Each row has a class, written after it.
[-39  20 -57  -7  -4   5 -41 -79 -32 -36  19  11  21 -31 -56 -28  17  -2
  37  -2 -40  14  11  82 -46 -34 -13  28  40   3  15  24 -11 -23 -13  16
 -16 -14  22 -26  -2 -20  43] -> W
[ 31 -26   1  13  14   0  -9  20  14  15  19 -39  -5  18  14  -5 -44  20
  72  17  -8 -24 -17  15  69  -8   5  10 -27   1  36  -1 -10   8  15  32
  49  38 -16  22  15  35 -11] -> X
[ 18  -1  36   8   9   6 -31  13 -15  33  -1 -75   9   5   0 -37 -33  -3
  62  15 -15 -31 -38   2  41  30   2   8   8 -16  17  23 -10 -23  15  -1
  53  29   0  38   2  39  21] -> G
[ 40 -21   2  10  22 -39 -24 -23  -6 -12  -6  77  11 -34 -28  14   7   1
  28 -37  21  48   4  48  -9 -46  42 -19 -26  73 -64  55  12  -8  -6  21
 -24   6  17  14  -4  42  18] -> D
[ 44 -27  37   2  33   5 -52  12   2  32  19 -58  -3  10  10 -52  -9  33
  67  12  11 -33 -44   8  41  32  19 -22  14 -14  18  41  -3   6   6   7
  43  44  -1  14  22  52   6] -> U
[-31   2  -7   8   4  29 -55 -31 -11  -4   8   6  -4   2   3   2  -9  17
  -8 -23  14  10  -8  46 -27 -17  38   6 -29  41 -12  30 -84 -28 -16 -29
 -28  21  12  40  25 -24 -36] -> K
[-14   4 -49  -5  37  44 -39 -19  -1  -4  13  17  31  -2 -41  15   4 -18
  22 -45  23   9   1  65  -4 -19  -6   9 -16  32  20  53 -22  14  -8 -39
   0  30 -14  -1  37  -6 -20] -> U
[ 36 -22 -26  -1  15 -44 -19 -21  10 -12 -10  60   4 -27 -18  11   3   5
  27 -49  -2  32  -8  62   7 -42  -9 -20 -40  78 -85  63  14  -4   4   9
 -22  -3   6  27   7  36   9] -> U
[-33 -34  10   5  15  24 -57  -9 -25   7  29  -3  10  31  13 -18 -26  11
   6 -17  19 -15 -12  52 -60   5  28 -15 -25  54 -23  52 -43 -19 -30 -60
 -27  35  16  15  25  -8 -37] -> G
[-50  -8 -24 -14  -4  49 -37   7 -25  11 -10 -20  48  12  -1 -21  -1 -24
  -1   2  11 -10  -9  57 -41  15  16   9 -12  18 -25  49 -56 -11  -7 -94
  18  35  -6  27  14  -1 -45] -> G
[-27 -18  19  27 -33 -30 -88 -45 -22  23   3 -17   8   8  16 -67 -20 -12
  13   2 -31 -32   3  16 -29 -10  -3  40  -7  18 -30  27 -97 -40 -27 -26
 -28  17  -4  52  -1 -29   7] -> G
[-30  10  20   7  -6  20 -43 -10 -28  17 -26 -12  10  12   0 -26   2  -8
   4  -2  13   0   7  48 -33  10  36   2 -22  33  -6  27 -60   7 -22 -48
 -15  34 -11  11  -3 -25 -25] -> F
[ 17 -18  32  -2  12  22 -16  37  -3  30  -4 -65   9   0   8 -31 -26  17
  62  25  13 -30 -47   2  53  23   4 -11   0 -19  23  17   9   0  11 -11
  52  50 -14   7  10  57   6] -> F
[-26  10  10   7  -4  10 -45 -19 -26   0 -17   4  -2  12   7 -14 -18  -7
 -14 -13  -9  -2   9  37 -32 -14  44  28 -12  36 -21  36 -77  -6 -17 -45
  -9  20  -6  30   6 -12 -37] -> W
[-38  21 -19  10  -8  14 -41 -27 -27  15 -18 -11  17  34  20 -18  30  -8
   1  -5  13 -19  17  69 -25  -6  33  -7 -29  36 -12  19 -40  44  -6  -6
  -4  22 -22  24  -7 -47 -20] -> E
[ 22 -14  30   1   9  -1 -35  12  -1  18   6 -55   0  -7   3 -34 -32  17
  61  33  -5 -31 -35   9  38  16  18   2  32 -27  27  20  -7   2  13   1
  45  36  -3   8  10  51  12] -> W
[-26   9 -69 -12   7  42 -26 -19  -4 -13   7   0  37 -24 -43  -7  13 -14
  43 -27   1   0 -19  86 -10 -13  -9   5 -11  15  14  57 -13   0  -4 -23
   3  19 -15  15  22   5   2] -> U
[ 39 -23 -14  -5  18 -20  15   8  -2 -26   2  62   3  -4 -19  13 -17   2
  22 -57  21  40 -22  64  11 -20  25 -36 -35  71 -95  88  40 -19  -7  12
 -35  10  25  48  16  55  21] -> E
[ 20 -50 -30   9  24 -16 -18 -11  17 -11  -1  78   0 -33 -18  14 -12  10
  29 -56   9  41   0  54 -12 -62 -30 -23 -53  63 -68  85  -4   1 -25 -20
 -33  18  -3  -2  19  39 -31] -> T
[ 27   3  -2   3  22 -56   3 -15  14 -25 -25  75  -5 -27 -28  32   8 -23
  51 -20  31  35   7  40  -1 -58  55 -30 -18  88 -84  61  28  11  -3   2
 -37  -4  31  22  23  46   7] -> T
[-22  13   2  15  -6  10 -35 -10 -17 -14 -21  -3 -21   3  17   4 -27   0
 -21 -35  -8 -11 -11  39 -21 -14  74  25 -20  42 -27  38 -74   2   1 -41
  -6  21 -13  50  -7 -15 -33] -> W
[-30   4   4   4  -1  19 -49   8 -17   4 -13  -5  10  23  -5 -21 -28 -33
 -17 -17  -3  -4 -17  44 -32  18  24  13 -14  33 -17  48 -73  -8 -19 -39
 -26  26   6  59  18 -16 -42] -> G
[ 29 -14  -2   5  23 -21  15 -17   5 -32  -2  88  -5 -30 -29  11   4 -18
  24 -38  35  51   0  46 -15 -47  31 -17 -24  81 -73  60  18 -19  -7  -2
 -20  -2  28  22   8  37   3] -> E
[-18  -3 -72  -9  20  14 -54 -44  -7 -17   9   4  25 -30 -36  -4   5   5
  68 -22   3 -10 -11 114 -30 -17  -6  -6 -29  33  -8  71   9   8   2 -31
  -1  20  -4  10  25 -10   4] -> U
[ -15    6  -16   34  -10   34  -58  -31  -31   38  -29  -22   -3   37
   -8   -2  -26   -9  -13  -26   -7   -6  -10   39   29   13    6   33
  -45   34   -2   21 -108  -15  -18  -37  -33   34  -16   93   16  -40
  -26] -> K
[-18  -3  13  12  10  14  -1  -9 -18  22 -23  -9   1 -16   3  11 -11 -21
  -5   3  -2 -11  -7  22 -23   4  44  35 -30  47   0  15 -84   4 -12 -73
   8  47   6  34  19   5 -59] -> E
[ 31 -11  10  19  28 -44 -18 -27  -1 -17  10  67   4 -12 -14   2   1   1
  50 -53  14  45   7  65 -15 -43   4 -34 -13  76 -70  62  18 -19  -5  19
 -19  -6  36  24  -3  25  11] -> G
[ 12  -8  20  -5  21  15 -13  23   6  27   7 -47  -3  -5   8 -27 -45  16
  66  11  -3 -34 -41   1  45  12   4  -9   5 -19  24  15  -1   4  10   6
  44  27   3   6   8  49  -4] -> T
[-29   8  -2  10   5  32 -30 -22 -21  -8 -14  -7  -3  10  -1 -19 -12   4
   8 -11  10  -9  -6  30 -24  -1  43  18 -17   8  14  14 -85  -5 -14 -22
   0  34  -5  38  -2 -22 -44] -> H
[ 24 -18  36  -5  15  22 -30  17  16  22   5 -52   4 -15   5 -36 -25  13
  54  33  11 -28 -43   7  40   6  28  -7   8 -22  31  11   0   7  21   8
  41  39   1  10   3  58  -3] -> D
[-26  35 -52  -8 -13  20 -29  -5  -6 -25   0  -9  33  -5 -33  -5  11 -16
  56 -14   8  -2 -19  95 -12 -32  -7   4  -1   9  11  37  -3  10  -9 -13
  -4  22 -14   3  -2   0  25] -> F
[-13  41   7  -2 -23  31 -36 -19 -57  13 -25 -32  21  39 -10 -10 -21   4
 -30   4 -15   3  23  54  -7  28  76  12 -24   1 -43   9 -63  -9   2 -59
 -20  19 -10  65 -16 -38  11] -> D
[-56  31 -59 -21   1  44 -16 -29  26 -18  18 -11  33 -23 -32  10  -7 -34
  54  -4  25   7  -3  83   3 -43   1   9  -5  26  23  42 -19  13  -5 -16
  -6  14   2   2  22  -3 -13] -> X
[-35   9 -48 -15  -8  49 -30 -25   1 -27  21  -9  24 -24 -37  -5   3 -23
  43 -13  15  13 -17  62   2 -22 -34   8  11  -7  32  30   1 -10   0 -20
  15  40  -5  -7  18  -7  15] -> F
[-43   2 -21  -2 -18  25 -19 -11 -10  -9 -21   6   7  -7 -11  -6   4 -14
  13  -4  29  10  -6  35 -42   0  38   5 -23  26  -9  28 -59 -13 -14 -28
  -9  31 -11  36  -2  -5 -34] -> H
[-22  20  20   0   6  16 -50   1 -10  17 -28 -35   3  24 -15  -8 -30 -14
  21 -10  19  -6 -11  37   1 -14  45  32 -18  43 -25  46 -64  -7 -16 -62
 -11  35  -7  33  14  15 -42] -> X
[ 19 -10   3   4  17 -24   0 -10   9 -43   6  82   9 -13 -15  19   3 -18
  26 -42  30  51   0  49 -13 -62  19 -34 -10  78 -71  66  50 -21   2  15
 -27 -16  34  19  13  38  18] -> G
[ 24 -13  26   4  24  -5 -32   9   3  15  17 -31   8   1  28 -51   0  26
  96  35  24 -44 -35  19  12  -7  27 -13  -8   7  20  29   5   9   0  32
  22  20   4  -6  15  46  19] -> E
[-20  23 -50   0 -23  -3 -21 -13 -25 -12  11   2  38 -24 -29  22   2 -15
  40  -2 -11  -7 -12  74 -10 -31  17  -1  -2   6  36  20   0  20 -30  -1
 -10  29  -9 -16   3   7  59] -> F
[ 25 -19  28  -4  15  22 -44   9  -1  20   2 -53  16 -10  14 -48 -19  22
  79  22  20 -32 -36   8  29  23  21  -9 -10 -28  22  28   9  -2  24   8
  33  30  -9  10  -5  42  16] -> D
[ 11  -9  45  -1  27  17 -18  10  16  21  -6 -60  -3  -8   9 -29 -17  21
  71  28  29 -25 -39  -9  44  -2  26 -15   8 -19  23  21  -3  -9  16   5
  49  44   7  18  17  56  -9] -> H
[ 24 -17 -18  -4  13 -20  -8 -27  -3 -26  10  65   3 -41 -16  15  -3   8
  38 -41   9  32  -5  37 -12 -47  23 -10 -44  70 -70  53  20 -32  -4  20
 -40 -10  20  13  -8  34  31] -> D
[  29  -43  -16   14    2  -56  -14   -9   -4  -40   -6   68  -13  -10
  -23    8  -12   13   21  -49  -21   23   -6   62   -5  -55   32  -14
  -27   82 -103   77   25  -15   -5   32  -46   -4    1   28    3   52
   21] -> W
[-42  19 -54  -6 -13  46 -27 -16  -9 -21   7 -14  37 -23 -39   0  11 -28
  57 -11  15   7 -11  77 -19 -22 -19   6  -8   5  27  33  -3  -6  -2 -32
  -1  23 -16  -4  10  -6  21] -> F
[ 64   7   6  21   5 -62  11 -15 -16 -56 -14  72 -12 -14 -54  -4  -7  39
  46 -45  -9  44 -56  84  25 -36  20 -22  40  40 -83  40  41  -1   7  51
 -18   9  16  43 -42  53  63] -> D
[-28  19  10   9  -1  -8 -58  -4  -9  14 -28  -5   8  29  -3 -32 -32 -18
  16 -12   8  -1  14  45 -21   0  42  24 -16  24  -8  20 -71  -1 -14 -36
 -13  21   0  39   3 -33 -31] -> X
[ 19 -23  23   0  22  15 -21  22   6  28   3 -61   8   4  10 -32 -31  14
  55  22  11 -34 -43   3  44  18   0 -16  -9  -6  16  29   5  -1  11  -4
  46  37  -4  23  11  45  -2] -> G
[-33   2   8  -3  -8  15 -35 -14 -14  21 -27 -23  22  21   6 -16 -10  -2
   6  -5  19   6   4  53 -12   4  31  13 -18  33 -10  45 -64   3 -19 -44
 -15  37 -14  28   8 -11 -49] -> X
[ 23  -9   5   6  22 -30   1  -9   5 -19   5  71  -8 -23 -22   9   7  -9
  39 -44  25  40   3  46 -10 -49  37 -22 -28  85 -78  60  23 -22  -8  17
 -25   1  26  15  12  41  14] -> E
[ 43  -7 -16   6   5 -39  13 -23  11 -48 -17  91 -21 -27 -19  23  -2   8
   2 -30  -1  49  21  31  21 -72  44 -10 -31  67 -89  54   8  -2  -6  17
 -32  -3   2  21  -1  29  20] -> W
[ 23  -7   9   1  21 -36  -7  -5  23 -36   5  96 -15 -26 -25   1   4 -13
  29 -61  18  38   5  42 -25 -51  31 -23  -8  74 -64  54  27  -4  -6  20
 -24 -13  19  -5  -3  42  -3] -> U
[-44  19 -67 -13  -9  33 -16 -19   8 -35   3   7  51 -19 -35 -12  -2 -25
  63 -10   6  11  -5  83  -6 -43 -18  18  -7  -4  21  50 -11  -6  -8  -5
 -18   4  -8  10  20  -5  10] -> X
[-35  17 -23   4  -9  -4 -27 -23 -28   1 -16  10  36   8 -12  -2  19 -22
  17  19  -2  19  14  50 -37 -37  18  18  -8  35  39 -21 -59  -5 -21   2
 -27  -2  24  10  23 -20 -23] -> X
[ 21 -16   0   8  -8 -54  -1 -17  16 -25   7  85 -10  -7 -26  16   5 -20
  25 -42  30  25   9  24  23 -90  27 -14 -26 102 -95  32  27 -16 -13  38
 -41   4   1  11   2  48  43] -> E
[ 24  -2  27  -4  16  -8 -37  13  14  42  12 -33   6   7   8 -36 -10   6
  66  33  31 -28 -20  18  54  -6  23 -11  12   7   0  21  -4  15  -3  14
  41  48  -1   6  19  48  10] -> E
[-36  -3 -31  29 -20  25 -10  -1 -11  13 -32 -15   4  56  20 -29  25  -4
 -23  -8  -6 -15  -1  39  -5   3  16  -7 -52  49 -37  16 -77  45 -11  -1
 -20  22 -45  66 -17 -18 -56] -> G
[-20  15 -71   2  30  32 -38 -50 -24 -26  19  18  39 -21 -50  17   5  -3
  46 -38   1   9   4  80 -22 -18   7   3 -24  15  26  30 -31  -7  -8 -15
 -11   0  17   0  16 -32  25] -> K
[ 18 -28  37   7  32   6 -43  11  21  19  11 -50   3   7  21 -41 -18   2
  61  10  13 -32 -34   7  43  14  12 -21  12  -6  14  40   1  23  22  26
  36  36   8  18  18  52 -18] -> G
[-35  12 -20  -8  16  41 -17 -38  -2 -19  25 -20  17 -23 -24 -11  24 -13
  67  -5  18  -2 -13  44   5 -30 -13   1  -4  25   5  37   8  -9  11  14
   7  21   4   0  31   9  11] -> E
[ 18   5  33 -19  30   2 -50 -12   4   6  33 -61  12  27  14 -70 -41  37
  86  30  22 -52  -8 -11  46  -8   7   3  -4 -24  51 -24 -28 -16   2  40
  17   2  12 -20  -1  -6  19] -> X
[-33   4 -14  -6 -13  22 -42  -3 -26  -1  -9  -8   7  17   1  -6 -27  -5
 -14  -2   4 -20  -1  55 -25 -10  32  21 -35  32 -10  14 -63  -2 -22 -67
  -1  44 -15  22   5 -27 -35] -> F
[-33  19 -60 -24  10  39 -14 -16   8 -28  -5  -7  37 -22 -44 -12  -1 -36
  61  -6  17   6 -14  71 -19  -7 -25   4 -33  25 -12  80  11 -19  -2 -29
   6  15  -5  29  24  -9   8] -> G
[-16   1 -62 -11   4   8 -26 -47  -1 -21 -10 -10  40 -28 -24   1   7   7
  39  -3   2  -7   0  78   9 -27 -28   6 -14   7  13  49 -20  23   5  -6
  -9  19 -26   7  14 -19   1] -> W
[-26  22 -56 -13  12  26 -45 -24  -3 -21  10  25  39 -29 -33 -16   8 -25
  53 -14  -8   5  -5  92 -30 -24  -5   5   0   3  19  66  -1   5 -12 -19
  -5  10   6   2  34 -11  22] -> U
[-63  -7 -19  16 -27  18 -36 -30   7 -29  27  17 -23 -12   8  -7 -15   2
  25   0   9  -6 -13  29 -11 -60  35  32   8  36   5  -8 -55 -12  -1   2
   4  28  -7  10   8  -2 -35] -> X
[ 41 -21  51 -11  11  -8 -26  44   5  12  -6 -55  17   3  23 -39 -27   4
  86  12   9 -28 -29  11  14  42 -13 -13   3 -41  27  36  37   3  18 -10
  44  32  -4 -11  -7  54   3] -> F
[-24   8 -49 -14  12  45 -12 -15  -8 -12   2  -9  36 -13 -33  -5  10 -19
  51 -12  18  -5 -13  69 -12 -21 -29  11 -27  20   4  52   7   0  -1 -26
  -3  13 -15  -3  16   9  -1] -> E
[ 19  -9  -3   7   7 -33 -12  -2  -1 -37   7  84   3 -26 -30  17 -10 -10
  38 -44  16  46  -8  71  -1 -60  21 -23   1  63 -62  48  32 -16  -6  11
 -21  10  24   6   6  41  27] -> F
[-10   3 -60  -1   9 -13 -10 -38 -21  -3   7 -12  17 -19 -29  23 -31  -4
  51 -40 -17 -21 -24  66 -13   0 -24   7 -24  34  27  14 -16  18  -6   6
  11   8   1   2 -21  -6  11] -> T
[ 19  -7  48   4  20  23 -32  12  11   5   2 -53 -20  -9  15 -35 -48  16
  30  24 -16 -18 -41  14  36 -15  40  -6  11 -14  21  32 -13  -1  17   1
  38  24  15  23  23  54  -2] -> W
[-55  20 -56  -4 -12  10  -9 -28  18 -18  13 -10  24 -22 -44  12 -12 -37
  48  -5  -5  -6 -20  61  25 -58 -13   8   9  30   3   6  -3  23   1  11
  -3   8   3   3   8  23  16] -> X
[-19   0 -51 -10   3  20 -47 -30   5  -4   9   1  30 -32 -33   0  -5 -22
  41 -30   4  -4  -9  64  -5 -24 -21   9 -23  20  19  41 -19   4  -2 -24
   5  24 -17   0  16  -3  13] -> U
[ 29 -21  -7  13  21 -35 -13 -28  -2 -25   6  67  -5 -12 -38  44   8  12
  27 -36  15  43  15  31  20 -53  27 -26 -36  83 -61  13   6  -6   4  42
 -18   3  11   0   8  34  12] -> K
[ 28  -9   7  -2   9 -45  -8 -25   4 -43  -6  69   2 -30 -14  18   2  10
  33 -39  22  51  -3  34 -22 -70  22 -22 -28  62 -78  60  13 -43 -10  18
 -39  -8  31  22   6  40  28] -> H
[ 18 -40  -2  10  13 -39 -17  21   4 -35  21  82  -1   7  -9 -17   2   8
  17 -78 -24  19 -21  62 -28 -40  41 -37   0  62 -90  71  18  -9 -16  25
 -51  -2  27  16  13  68  16] -> U
[-27   3 -35  -4   8  55 -17 -22  -6 -56  -3  15  35 -35 -51  -7  13  -6
  54 -10   2  21 -22  61 -25 -20 -12   4 -11  -7  25  50  -1 -14   6  -3
  -7   3 -12 -14  19  -4  26] -> K
[ 27 -20  22  -5  25  17 -42  21   6  26   5 -47  27 -15  14 -35 -30  12
  65  32   7 -37 -33   9  32  12  23   0  -6 -36  38  18 -12   4  15 -12
  35  38   5  15  18  43   3] -> D
[-41  24 -75 -19 -10  40  -7 -13   1 -34  -1 -32  46 -17 -35  22  -8 -26
  48  -9 -19  -3  -9  69  18 -16 -14  36  -8 -14  20  42  -9   0  16 -20
 -10  16 -20  15  26 -13  19] -> X
[-34  19 -59  -9   5  28 -27 -23   6 -24  -1 -19  44  -6 -42  11   4 -19
  60  -9  23   0  -4  73  20 -40 -12  16  -2   4  26  31 -14  14   6 -18
  -5  25 -15   8  25  -4  -7] -> X
[ 44 -10  28  -7  14 -26   8   5   5 -57 -19  88   0   0 -18  -1   4 -17
  15 -54  23  64  -3  58 -37 -48  32 -19   7  50 -62  95  33 -19  -9   2
  -5  -5  21  13  -1  46 -19] -> T
[ 30  -9   0   6  17 -43 -27 -23  -7 -18   0  70  -3 -32 -29  23   7   2
  29 -39  18  41  -2  49 -10 -55  50 -18 -24  82 -72  50  18 -20  -5  28
 -27   6  24  22   1  39  21] -> D
[-13   6 -57 -15  13  33 -30 -31 -18 -27   4 -38  44 -21 -39   0  -3  10
  72 -15   6 -14 -20  72  -3 -25 -15   5 -40   0  12  48 -20 -26   5  -8
  -6  13 -12  20  13  -4  25] -> H
[ 20 -23  -9 -15   8 -44 -18 -24  19 -34 -11  81   4 -60 -30  18   8 -23
  40 -23  16  65   8  16 -22 -70   7 -21 -36  77 -96  90  44 -54  -6  11
 -60 -23  34   6  45  40  46] -> T
[-42  50 -53 -11 -21  -6 -37 -20  -2 -22 -30  -9  39  14 -26   9  16 -29
  45   9  21   1  -9  78  -1 -53   8  21   4  25  12  32  15  17  -3  11
 -12   6 -17  18  16 -14  27] -> X
[-18   4   9   9   6   8 -54 -16 -24  16 -13 -11  -1   5   8  -3 -16  10
 -18  -9  -2  -7  -4  35  -3 -18  53  14  -5  36 -20  41 -72  -1 -17 -44
 -15  34  -5  31  23 -10 -19] -> W
